How the objects are linked:
at | & ~ % § ^
j520 | j895 j566 j349 j958 j535
j232 | j464 j746 j112 j820 j372
j751 | j279 j628 j877 j432 j317
j279 | j519 j708 j751 j781 j675
j124 | j529 j781 j733 j70 j737
j558 | j657 j135 j194 j580 j847
j566 | j983 j535 j345 j884 j488
j711 | j135 j185 j657 j474 j795
j797 | j619 j288 j796 j488 j124
j155 | j855 j296 j94 j990 j702
j535 | j677 j488 j137 j875 j516
j74 | j809 j561 j490 j437 j851
j958 | j185 j884 j135 j627 j875
j983 | j137 j677 j566 j795 j989
j783 | j817 j736 j990 j629 j998
j151 | j629 j499 j838 j746 j748
j346 | j247 j194 j627 j664 j711
j296 | j907 j702 j159 j114 j773
j337 | j733 j529 j288 j734 j942
j670 | j246 j151 j389 j232 j499
j339 | j773 j355 j659 j94 j437
j962 | j349 j895 j875 j711 j983
j773 | j896 j508 j339 j155 j779
j907 | j71 j659 j296 j736 j896
j348 | j516 j979 j989 j345 j796
j499 | j782 j748 j260 j372 j990
j657 | j711 j958 j558 j876 j884
j485 | j389 j246 j372 j111 j629
j302 | j288 j733 j619 j348 j432
j681 | j419 j751 j164 j733 j628
j796 | j797 j302 j428 j813 j733
j896 | j355 j88 j773 j855 j154
j982 | j990 j817 j750 j838 j546
j474 | j219 j346 j876 j200 j194
j159 | j296 j71 j855 j817 j339
j519 | j628 j820 j279 j942 j462
j194 | j558 j711 j12 j852 j185
j876 | j474 j627 j580 j809 j12
j852 | j580 j474 j980 j490 j346
j135 | j958 j847 j711 j219 j943
j980 | j852 j876 j851 j794 j627
j782 | j563 j750 j499 j485 j783
j355 | j508 j437 j896 j159 j825
j580 | j876 j219 j852 j74 j247
j737 | j164 j419 j438 j288 j279
j280 | j902 j112 j869 j279 j285
j137 | j535 j813 j983 j943 j348
j627 | j346 j12 j219 j854 j657
j820 | j317 j462 j708 j164 j902
j88 | j437 j154 j508 j907 j549
j659 | j339 j896 j702 j998 j88
j438 | j737 j681 j942 j302 j751
j389 | j670 j838 j485 j112 j260
j34 | j549 j794 j825 j773 j809
j902 | j111 j232 j280 j519 j746
j854 | j664 j980 j561 j34 j876
j875 | j962 j520 j943 j657 j566
j817 | j114 j546 j783 j260 j94
j841 | j794 j74 j549 j355 j561
j675 | j462 j280 j317 j419 j112
j702 | j659 j773 j71 j175 j508
j809 | j200 j854 j74 j779 j980
j748 | j750 j990 j563 j670 j114
j488 | j989 j516 j813 j520 j70
j847 | j884 j943 j185 j247 j349
j942 | j438 j164 j781 j619 j877
j349 | j520 j345 j962 j135 j137
j708 | j820 j675 j628 j737 j280
j877 | j751 j519 j419 j529 j820
j185 | j847 j795 j958 j346 j962
j437 | j779 j825 j88 j71 j841
j884 | j795 j875 j847 j12 j520
j943 | j875 j349 j795 j558 j345
j464 | j285 j923 j232 j317 j485
j628 | j708 j317 j519 j438 j869
j372 | j485 j670 j792 j902 j151
j563 | j748 j982 j782 j389 j817
j260 | j499 j563 j629 j792 j982
j869 | j280 j111 j462 j751 j464
j516 | j734 j70 j348 j566 j797
j781 | j942 j737 j432 j797 j419
j12 | j194 j657 j247 j980 j958
j979 | j70 j796 j734 j137 j302
j419 | j877 j279 j681 j124 j708
j792 | j372 j389 j923 j280 j838
j164 | j681 j877 j737 j337 j519
j490 | j74 j200 j794 j88 j664
j546 | j175 j94 j736 j563 j159
j734 | j979 j428 j516 j983 j619
j247 | j12 j558 j346 j851 j135
j998 | j94 j855 j175 j750 j907
j677 | j813 j989 j535 j962 j734
j114 | j736 j175 j817 j499 j155
j345 | j566 j137 j895 j847 j813
j794 | j490 j809 j841 j508 j854
j154 | j825 j549 j779 j659 j490
j70 | j428 j797 j979 j535 j288
j779 | j154 j34 j437 j702 j794
j508 | j88 j779 j355 j296 j34
j750 | j982 j783 j748 j246 j736
j923 | j792 j485 j746 j869 j246
j629 | j260 j782 j151 j923 j750
j990 | j783 j114 j982 j151 j175
j428 | j796 j619 j70 j677 j337
j285 | j746 j792 j464 j675 j389
j795 | j943 j962 j884 j194 j895
j736 | j546 j998 j114 j782 j855
j112 | j232 j285 j111 j708 j792
j733 | j124 j432 j337 j979 j438
j838 | j151 j260 j246 j285 j563
j317 | j675 j869 j820 j681 j111
j288 | j337 j124 j302 j516 j781
j895 | j345 j983 j520 j185 j677
j855 | j159 j907 j155 j783 j659
j825 | j34 j841 j154 j339 j74
j219 | j627 j247 j474 j561 j558
j200 | j561 j664 j809 j154 j852
j851 | j980 j580 j664 j841 j219
j989 | j348 j734 j488 j895 j428
j746 | j923 j372 j285 j462 j670
j94 | j155 j159 j998 j982 j71
j246 | j838 j629 j670 j464 j782
j664 | j851 j852 j854 j549 j474
j619 | j302 j337 j797 j989 j529
j529 | j432 j942 j124 j428 j164
j561 | j854 j851 j200 j825 j580
j813 | j488 j348 j677 j349 j979
j549 | j841 j490 j34 j896 j200
j111 | j112 j464 j902 j628 j923
j71 | j702 j339 j907 j546 j355
j462 | j869 j902 j675 j877 j232
j175 | j998 j155 j546 j748 j296
j432 | j781 j438 j529 j796 j681

The rows follow the links: the fewer symbols apart two objects are, the more alike their rows tend to be.

Each row is also shifted at random along 7 hidden directions that mean nothing.

Known rows, each with its object:
 +53   -23   -34   -20   -47   +35   +37   -19   +15   +24   +40   -10   -19   -26   -38    -1   -18   +22   -21   -22   -24   +30   -26   +18    -6   +16   +28   +12   +21   +32   +14   -16   -31   +16   +48   +11   -14   -23   +25   -21    -9
object: j820
 -21   -40    +2   -19    -8    -1   +23   -14   +20   -24   +22   -13   -41    +1   -31   -17   -17    +9   -44   -24   -42   -39   -26   +49   -18   +10   +18   +12   +34   +40   -11    +1   -47   +30   +34    +0   -28   +28    +2   -39    +8
object: j519
-119   +46    -3   -10    -8    -6    -9   +12   -20   -12   +14    +7    -3   +18   +38   -13    +4    +1    +8   +21   +58   -30    +2   -37    +0    -1   -56   -39   -31   -81    -3    +0   +45    +5   -17   -21   -23   -39    -6   +14   +38
object: j135
 +13   +12   -30   -14   -18   -42   +47   +15   -19   -48   +35   -39   -21    -3   -25   -17    -4   +24   -22   -24   +10   -50   -47   -59    +6    +1   +10   -13   +53   +29    -5   +13   -24   +19   +34    +5   -23   -40   +38     0    -6
object: j628
 -63   +17    -2   -25   +50   -15   +13   -37    -1   -13   -79    -4   -43   -64    +2   -39    +2   +18   -42   -21   -23   -77   -55   -29   -60    +5   -32   -21    -7   -32    -3   -25   +59   +22   +18   +21   -36   +10    -2   -37   +15
object: j979
 +30   -22    +7   +33   +59   -56    +9    +4   +21   -13   -40   -43    +2   -25   -59   +31   -27   -41    +7   -10   -16   -51   -27   -29    +4   +16   +20    +9   +20   +20    +8    +8    -5    -7   -15   +14   +18    +2   +16   +44   -36
object: j464
 +16   +14   +16    -2   -51   +76    +2    -3   -18   -28   +67    +3   -34   +21   +27   -53   -11   +84   -41   +44    -5   +16    +8   +16    +2    +9   -13   -10   -25    -4    -3    +2    -3   +30   +40   -18   -33   -20   +12   -29   +27
object: j535
 -33   +25   +13    +4   -11   -61   +14   +33   -27   -70   +56    +1   +19   +44   +16   +19   +11   -28   +20   -29   +58  -127   -12   +18    -4   -25    +0    -6   +61   -14   -26   +33   -53    -4   -15   -32    +4   +12   -22   -23   +24
object: j779
 +39   -30   +21   -37    +2   -37    +5    +1   +44    -9    -1   +10   -48   +87   -26   -17   -24   -59   -41    -5   -23   -14    +4   +57   +10   +24   -12    +7   +20    -9   -21    +6    +0   +31   -23    -5   -55   +30   -47   +16   +35
object: j348
 -32   -47   +10    -9   -34   +32   -35   +13   +39   +16   +49   +29   -12   +96   -10   +10   -43   -62    +9   +27   +19   +37   +50  +110   +22   +42   -31    +8   -33   -61   -15    +8   -40   +26   -40   -44   -38   +31   -62   +21   +57
object: j185
  -1   +37   -25   -45   -34    +8   +27   -21   -24   +12    +9   +57   +22   +32    +4   +14   +33   -23   +10   -52    -5   +24   +13   +65   -28   -15   +11   +47   +44   +17   -18   -19   -13   +13    +1   +17    +6   +55   -69   -63   +23
object: j437
 -80   +37   -61    -2   -15   -16   +35   +15   -66   -31    -1    -4   +14    -7   -17   -11   +22   +43    +3   -28    -7   +57    -8   -63   +17    -2   +10   +26   +26   +60    -6    -8   -21   +20   +18   +32    +9    -2   +10   -13   -19
object: j485
 +22   +51   +33   -18   -35   +34    +4   -12    +7   +49   +31   +25   +23   +20   +41    +5   +45    +6   +10   +17    -3   +68   +36    -3   +12   -45   +30    +8    +8   +28   +11    -7   +61   -34    +4   +13   +34   -27    +9   +18   -26
object: j339
 -34   +24   +56    +8    +1   -34   -17   +37   -10   -66   +52    +6    -7   +88   +41   -14   +10    -5    -7   +28   +35   -71   +28   +15   +25   -22   -19   -15   +12   -20   -29   +38    -7    -1   -34   -41   -11    +7   -18    +7   +30
object: j876
 +51   -57   +79    -5    +7   -23   -53   +16   +74   +33   +18   +13   -10   +76   +44    +3    +8   -59    -1   +38    +7    -6   +45   +44   +37   -26    -7   -35   -23   -30    -6   +34   +10   -39   -44   -44    -6    -2    -5   +48    +9
object: j627
 +47   -12   -11   +17    +1   +20   -24   +12   -24   -14    -1   +22   +31   +12    +8   +16    -4    -4   +30    +0   +21   +15   +29   +49    +1   +13    -2   +17   -14   -16   -10    +4   -43    +2   -22   -13   +17   +44   -40   -25   +23
object: j200
 +71   +25   -75   -22   -53   +30   +65   -22   -68   -33   +31    +9   +23   -74   -26    +2   +16   +62    -4   -76    -5   -22   -49   +17   -52    -8   +43   +39   +76   +67    -6   -23   -75   +20   +78   +27   +17   +28    -5  -112    +3
object: j748
 -28   -25   +43   +38   +67   -37   -21    -1   +35   -19   -38   -57   -37   -64    +2   -11   -30    -3   -17   +23   +14  -138   -53   -52   -23    +5   -25   -62   -28   -58   +13   +16   +31   -17    +6   -21   -19   -45   +56   +32    -9
object: j797
 -19    -4   -66   -47   -37   -18   +34    -5    +9   +33    -2    +3   -18   +19   -39    -2    +4   -24   -11   -34   -18   +85   -10   -25   +20   +15    +4   +18   +24   +27    +0   -19    +3   +21    +8   +30   -27   -17    -4   +16    -7
object: j708
 +35    -5   +10   -15   +24   -49    -1   +25    -3   -53   -12    +8   -30   +91   -11   -24   -11   -24   -31    +5    -6   -14   +13   +10   +18   +23   -22    +9   +12    -4   -32   +15    -4   +39   -32    -6   -48   +37   -45   +13   +30
object: j137
  -6   +29   -20   -10   -22   -24   +28    +4    -3   +24   +21   -10   +25    -8   -14   +31   +14   -29   +25   -25   +21    +6    -9   -32   +11   -19   +18    +3   +37   +16   +12    -1    +7   -22    +5   +13   +24   -39   +18   +20   -24
object: j982
 -73    -7    +6   +16    -9   +26   -11    -9    +1   +17   +23   +25   +26   +30   -20   +36    -9   -31   +28    -7   -12   +42   +37   +82    +5    +9   +16   +50    +2   +20    -3    -3   -38    +3   -19    -4   +31   +49   -43   -12    +1
object: j998
 +43    +8   -31   -32   -20   -29    +8   +15   -29   -36    +4   +31    +1   +41   +24   -16   +18    -4    -6   -34   +31   -23    -1   +18    -7    -2   -21    -2   +28   -20   -30    +4   -34   +23    -5   -14   -25   +34   -47   -46   +49
object: j12
 -18   +53   +36    +6    -9    -1   +35    -2    -7   -23   +49   -23    -3   +20    -7    -3    +8   +27   -17   +12   -16   -19    -5   -28   +10   -25   +36   +18   +39   +49    +7    +8   +31   -10   +19   +13   +19   -33   +30   +19   -37
object: j670
 -70    +6   +31    +4   -39   +89   -18   -28   -10   +32   +38   +34   +18   -19   +43    -7   +29   +55    -3   +15   -32   +52   +34   +72   -16   -34   +23   +21   -23   +34    +5    -8    -6   -13   +25    -4   +38   +28    +1   -55    -8
object: j71
 -32   +19   +28    -2    +0   -21   +26    -7    +1   -14   +17   -20    -5   -20     0    -1   +18   +16   -13   -14   -15   -59   -26   -16   -10   -40   +34    +2   +37   +48     0   +13    +6   -18   +25    +5   +22   -11   +37   -13   -31
object: j629
 +25   -16   -48   -37   +17   -78   +17    -1    +7   +52   -75    +8   +18   -22   -14   +21   +45   -53   +16   -69   -20   +58   -12   -54   +12   -24   +17   +14   +36   +51    -3   -10    +7   -21   -17   +45   +18   +12    -2   +15   -29
object: j499
-112   +69   +28   +25    -6   +45   +15   -24   -14    +7   +34    -6   +25   -46    +5   +22    +6   +25   +19   +10    +7   -37    -8     0   -29   -19   +14   +10    -3    -4   +19   -12   +40   -20   +25    +7   +43   -26   +22    -9   -25
object: j736
 -57    -8   -87   -37   -68   -12    -5   +30   -37   +32   +19   +36   +41   +19   +35   +11   +46    -5   +41   -45   +51  +107   +29   -29   +36   -23   -15   -10    +6    +6   -12     0   -49    -8   -14    -2    +9    -9   -12   -15   +19
object: j88
 -66    +2   -16   +16   +44   -26    -1   -11   -17    +5   -59    +8   +32   -49   -18   +32   +12   -27   +27   -40   -10   -25   -10   +13   -30    -2   +12   +28    +9   +14    -1    -7   -21    -6   -15   +19   +40   +52   -25   -28   -11
object: j546
  +1    +1   -28   -21   -14    -4     0    +4   -31   -29    -3   +19    +1   -10   +32   -21   +12   +19    -3   -25   +33   -42   -13    +9   -28    -3   -29   -19    +5   -37   -16     0   -26   +19    +8   -14   -22   +19   -25   -57   +46
object: j558
 +11    -8   +33    -4   +45   -41   +23    -5   +14   -42   -28   -24   -42   +20   -33   -23   -12    -4   -48    -3   -48   -58   -23    +1    -7    +9   +10   +15   +30   +39   -16    +2   +11   +25    +4   +12   -26   +30    +1    -1   -15
object: j681
 -47   +27   -10    -8   -16   -15   +22    -9   +10   +38   +20    +7   +22    +3   -11   +37   +13   -42   +29   -19    +9   +18    +0    -9    +3   -13   +14   +14   +21    +9   +10    -9   +22   -21    -5   +13   +26   -28    +5   +29   -21
object: j990
 +10   +61   +58   +23   +32   +30    +6   -47   +27   +64   -30    +4   +31   -41    -2   +38   +12   -27   +26   +22   -27   +12   +11    +3   -26   -23   +34   +28   -10    +9   +28   -26  +100   -43    -4   +29   +62   -17    +7   +31   -52
object: j175
 -83   +11   -16   +36   +21   -37   -19   +39   -52   -36   -12   -17   +40   -40   +39    +7   +32   +35   +36    -9   +35   -26     0   -76   +15   -35    -1   -24    -1   +21    -4   +21   -30   -29    -7   -10   +40    -8   +34    -4   -20
object: j159
 +10    -8    -5   +35   -11   +35   -44   +21   -24    +1   +15    +7   +35   -19   +45    +4    +2   +30   +37   +33   +42   +25   +29   -13   +17    -7   -13   -25   -42   -31    +8   +11   -22   -21   -12   -27   +24   -13   +15    -2   +10
object: j561
 -76   -53   +48   +22    -1   +29    -4   -23   +59   +12   +38   -31   -33   -29   -33   +13   -45   -13   -25   +13   -32   -72   -19   +72   -24   +15   +15    -3    -9    -4   +15    +6   -26    -3   +24   -20    -5    -3   +30    +2   -10
object: j869
  +3   +20   +10    +4   +29   -39   +35   -17   -19   -29   -29   -25    +2   -83    +7    -7   +30   +37   -14   -43   -18  -104   -58   -51   -42   -44   +30   -12   +49   +51    +4    +4    +4   -24   +43   +20   +33    -4   +47   -45   -36
object: j260
 -23    -4   +19   +21   +16    -7    -6    +6   -14   -28    +7   +16   +25   +25   -12   +27    +1   -17   +20   -12   -13   -22   +20   +65    -1    -5   +24   +45   +22   +40   -16   +12   -54    +2   -18    -5   +31   +67   -35   -26    -5
object: j855

In each set, the symbols that take the first to the second take the third to the fourth, perhaps in another order. Give the fourth.
Answers are names.
 +71  -100   +17   +27   +40    -4   -58   +21   +25   -16   -32   -18   -18   -17   +25   -23   -23   +19   -13   +27    -9   -29    +5   +12   +13   +15   -17   -40   -43   -18    -5   +25   -56    -3   -10   -36   -19   +26   +21    -3   +13
to  +56   +48   +12   -14   -40   +40   +18   -19    +2   +24   +47   +45   +28   +58   -10   +34    -1   -45   +24    +1   +12   +29   +32   +90   -13    +4   +13   +46   +22   -19    +1   -16   +10    +1   -10    -2   +16   +22   -62   -10   +22
as -118   -16   -63    -3   -11    +0   +16    -3   -16    +9    -8    -9    -5   -22   -49   +12   -20    -7    +6   -29    -5   +39   -17    -4    -3   +32   -10   +19    -2    +7    +4   -15   -34   +29    +8   +13   -10    +6    -5    -7    +6
to j813

 -52   +10   -15   -49   +15   -46   -12    +2    -6   +12   -61   +46    -4   +43   +34   -13   +43   -39    -2   -32    +5   +18   +18    -1    -6   -19   -39    -3    -1   -25   -27    -9   +30   +11   -41    +8   -24   +36   -61   -13   +34
to   +8   -10   -35   -18   +37   -56   -17    +3   -20   +34  -101   +34   +42   -18   +19   +14   +56   -31   +31   -48   -20   +73   +19   -33    +7   -29    +8   +21    +9   +46   -10   -11    +6   -24   -34   +36   +36   +52   -27    -8   -18
as  +39   +26   -40   -27    -7   -23   +30    -1    -1    -7   -11    -6   -22   +24   -34    -8   -20   -27   -11   -12   +11   +10   -24   -31    +5   +33   -21     0   +16   -28    -3   -17   +32   +30    -2   +17   -44   -26   -18   +21   +22
to j346

 +16   +18    -5   -17    -8   -21   +12   +21   -18   -42   +11   -17   -29   +12   +23   -42    +5   +38   -35   +12   +21   -37   -26   -64   +10    -3   -27   -42    +4   -16    -9    +9   +19   +14   +16    -9   -40   -41   +26    +3   +15
to  -50   +83   -11   -45   -10   -12   +31     0   -33   -31    -7   +20   -35   +66   +12   -47   +19   +19   -40    +3    -4   +24    -1   -45     0    +5   -33    +8   +12   -12   -21   -21   +81   +40    -1   +23   -52   -12   -33    +3   +25
as  -36   -25   +71   +10   +22    -5    +7   -26   +76   +21   +24   -36   -34    -1   -42   +19   -40   -49   -26   +15   -31   -91   -24   +48   -13    +6   +18    -3    +9    -4   +14    +9   +25   -11    +8   -12    -7   -17   +24   +35   -23
to j675

 -49   +22   -68   -24   -63    -8   +47   +20   -41   -34   +62   -29   -14    +3   -17   -24    +1   +48   -19   -22   +23   +16   -34   -74   +24    +6    -3   -14   +32   +24    -4    +1   -27   +25   +41    +5   -26   -63   +38    -4    +1
to  -29    -5   +52   +50   +11   +14   +17    +3    +2   -59   +61   -39   -14    -4   -30    +3   -30   +34   -20   +21   -24   -88   -16   +28    -1    +1   +36   +18   +23   +45    +2   +21   -37    +3   +26   -15   +15    +4   +36   -10   -28
as  +22   +43    +7   +14   +30    -7   +44   -23    +0   -11   -15   -24    -4   -27   -58   +16   -23   -15    -5    -7   -26   -39   -36   -14   -24   +20   +25   +33   +32   +19   +15   -22   +33    +9   +17   +30   +14    -7    +3   +11   -27
to j499

 +18   -72   -45   -19    -6   -20   -40    +7    +3   +65   -60   +33   +38   -32   +37   +13   +51   -15   +31   -42   -10  +102   +32    -3   +20   -35   +12    -5   -17   +36    -6    +0   -46   -33   -19   +10   +35   +39    -1   -14   -12
to  +92   +51   +58   +13    +1   +40   +20   -30   -13    -7   +25    +8   +20   -24   +24    +1   +22   +39    -7    +7   -24   -37    +2   +30   -34   -39   +49   +31   +32   +48    +5    -5   +24   -26   +32   +13   +47   +18    +7   -43   -30
as   -1    +3    -3    +9    -7   +24   +21   -11   +22   +28   +18    -2    +1   +34   -60   +30   -32   -35    +6   +13   -37   +73   +21   +35   +23   +30   +25   +53    +2   +35   +11   -16    +8   +10    -7   +25   +13    +4   -16   +40   -24
to j112

  +6   +35   -93   -43   -62   +20   +44   +15   -80   -54   +27   +13   -20    +4    +5   -56    +9   +82   -27   -27   +24   +42   -22   -50    -2   +18   -29    -6   +19    +2   -17   -11   -30   +57   +46    +7   -50   -17    -8   -57   +45
to  -12   +22   +18    -9   -53   +14   +34   +14   +13   -60  +115   -18   -46   +89   -30   -14   -51    -4   -36   +29   +28   -64   -12   +42   +12   +33   -17    -3   +22   -38   -11   +17   -17   +41   +15   -34   -58   -39    -8   +16   +40
as   -1   -25    -4    +7   -23   +45   -33    +1    +6   +28   +21   +34   +30   +23   +10   +29    -8   -27   +35    +6   +19   +47   +45   +81    +5   +12    -6   +18   -26   -28    -5    -1   -39    -4   -23   -19   +19   +37   -46   -13   +27
to j854

 -63   -12   -19   -49    +2   -15   +29   -36   +33   +37   -45   +16   -33   +14   -44    -1    +2   -45   -31   -47   -62   +43   -15   +34   -19   +17    +0   +37   +20   +33    -7   -30   +27   +29    +1   +39   -27   +37   -35    -9     0
to   -9   -60   +26   +47   +29    +5   -24    +6   +42   +23     0   -45    +2   -43   -23   +22   -26    -4   +10   +25   -19    -2    -1    -8   +24    +3   +25   -11   -27   +23   +24   +18   -21   -28    +1   -10   +28   -22   +59   +45   -45
as +104  +122    -5   -33   -39   -34   +56   +12   -38    +5   +37   +15   +41   +48   +25   +14   +56    -8   +20   -12   +41   +32    +5   -82   +23   -46   +26   +12   +64   +27    -1    -6   +79   -25    -3   +31   +30   -62    +5   +38   -26
to j74

 +15   +36   +49   +39   +23   +31    +5   -23    +6   +10    +8    -4   +27   -35    -3   +31    +1    +0   +18   +14   -15   -43    +2   +31   -23   -17   +34   +27    +9   +17   +18    -5   +26   -29    +9    +9   +55    +9    +7    -5   -33
to  +59   -17    -8    -5   -23    -9   +18    -4   +16   +23   +24   -13   +18   -34   -12   +25    +8   -13   +13   -30    +6   -17   -20    -4    -4   -24   +39    -3   +37   +33   +11    +2   -29   -28   +25    +5   +28   -21   +31    -4   -26
as  +18   +69   -39   -34   -53    +7   +26   +15   -72   -41   +41   +31    +9   +34   +43   -31   +35   +51    -2   -16   +45   +14    +1   -38    +4   -17   -22    -7   +24   -10   -22    +0    +2   +23   +17    -1   -19   -17   -23   -41   +36
to j854

 -69   -16   -18    -1   +14   -64    +7   +36    +2   -13    -6   -11    +4   +56   -31   +18    +7   -39   +13   -16   -10   +43   +13   -33   +49    -1   +10   +23   +24   +49   -15   +17   -26    +5   -34   +12    +5    +6    -3   +48   -23
to  -19   -19   -18   +20   -35   -27    -1   +42    +7    +4   +74   -20   +32   +26   -18   +50   -13   -41   +45    -3   +53    -5   +12    -6   +45    -7   +16   -10   +22    -4    +8   +27   -57   -25   -19   -26   +27   -42   +22   +55   -12
as   +1   -38   -10   +15   +11   +24   -58   +10   -12   +25   -42   +28   +27   -24   +46    +0   +20   +18   +29   +15   +11   +60   +40    +8    +9    -8   -17   -17   -55   -20    -1    +3   -23   -20   -22   -13   +22   +25    -7   -11   +11
to j135

 +37   +21   +31   -21   +17   -39    -8    -2   +21   +50   -36   +25   +28   +32   +24   +22   +47   -51   +19    -6   -14   +49   +33   -16   +20   -45   +22   +14   +17   +27     0    +1   +57   -42   -34   +25   +36    +6   -14   +38   -34
to -120   -40    +2   +33   -14   +24   -41   +20   +12   +32   +26   +11   +28   +12   +11   +30     0   -16   +42   +15    +9   +56   +47   +35   +35    -8    +5    +7   -34    +5    +1   +14   -42   -20   -28   -22   +38    +9    +4   +19    -6
as  +35   +94   -22    -9    +9   +64    +2   -40   -57   +36   -70   +46   +40   -51   +42   -12   +43   +45   +21    +8   -12   +94   +23   -30   -36   -10    -7   +25   -34    -7   +12   -50   +99    -7    +7   +45   +31    +8   -31   -34    -6
to j549

 -61   +31   +38    +3    +4   -47   +36    +2    +5   -41   +43   -12    -1   +29   -34   +30    -6   -46    +1   -28    +5  -117   -25   +39   -21   -14   +27   +27   +70   +18    -9   +14   -15    -1    +1    -4   +15   +15   -12    -7    -7
to  -30   +19    +7   +25    +4    -8    -4   +12    -7    +1   +14    +6   +32   +19   -16   +39    -2   -32   +34    -1    +5    +4   +20   +17    +9    -6   +19   +28   +12   +12    +0    +3   -12   -13   -25    +2   +38   +17   -18   +19   -16
as +153   -44   -21   -16   -21   +17   -16    +8   +11   +23    -4    -3   -14    -7   +24   -32    +1   +34   -16   +21    -1   +67    +6   -31   +25    +5     0   -31   -26    +3    +6    +4   -10     0   +14    -5   -26   -28   +29   +10    +3
to j70

 -29    +2   -19   -19   -25   -11    -8   +11   -18   +20     0   +28   +28    +3   +38    +3   +46    +4   +19   -25   +11   +42   +19   -12   +13   -41    +7     0   +12   +27    -9    +8   -17   -18    -6    +0   +23   +13    -1   -20    -4
to   +6   -21   -10   +14    -9   -14   -33   +27    +9   +16   +13   +13   +40   +27   +15   +37    -2   -51   +51    +7   +48   +11   +31   +19   +24    +1   -14    -9   -15   -44     0   +14   -32   -21   -41   -26   +18    -2   -21   +26   +14
as  -17   -33   +25     0   +48   -16   -47   -19   +42   +39   -72   +14   -10   -20   +21    +2    -2   -50    +7    +9    +4   -34     0   +16   -23    +5   -36   -29   -46   -67    +5    -7   +42   -11   -35   -15   -10   +19   -21   +12   +21
to j566

 +23   -41   -38   -22   +30   -47   -24    +4    +3   +10   -75   +22    +1   -18   +13    -1    +7   -40   +15   -37   +21   -19    -9    +2   -15   +10   -36   -20   -13   -48   -17    -4   -23    +5   -31    -6   -24   +38   -41   -25   +39
to  +73   -33    +4   +23   +11   -11   -23   +21    -7   -38   +11   +23   +24   +49   -14   +30   -20   -44   +29    -6   +19   -39   +25   +91    +0   +20    +2   +28   +15   -15   -19   +18   -80   +10   -34   -29    +3   +72   -60   -23   +34
as  -72    -7   -54   -10   -54   +39   +30   -16   -20    +8   +36   -21   -15   -68   -11   -19    -6   +64   -14   -22    +1   +14   -38   -32   -15    +6    -2   -14    -3   +13   +16   -15   -30   +15   +64    +6   -14   -41   +49   -36    -1
to j337

 +47   +10   +51    +7    +8   -27   +38    -6    +3   -48   +36   -24   -11    +8   -23    +6    +3    +7   -26   -15   -31   -94   -30   +27   -18   -24   +50   +26   +65   +69    -8   +18   -25    -3   +29    +3   +19   +20   +18   -24   -27
to  -26   -35   -24   +24    -2    -5   +18   +20   -27   -57   +27   -20    -1    +1   -45    +9   -23   +24    -5   -20   -22   -24   -11   +34    +6   +22   +26   +34   +30   +58   -13   +15  -100   +26   +16    -4    +6   +49    -2   -33    -9
as  +58   -59   -43   +12   +37   -69   -42   +58   -11   -29   -51   -12    +2   +29    +3    -6   -12   -23   +19    +9   +31   +22    +9   -58   +51   +27   -36   -28   -24   -30   -18   +24   -44    +9   -52   -16   -27    +7    -5   +43   +22
to j795

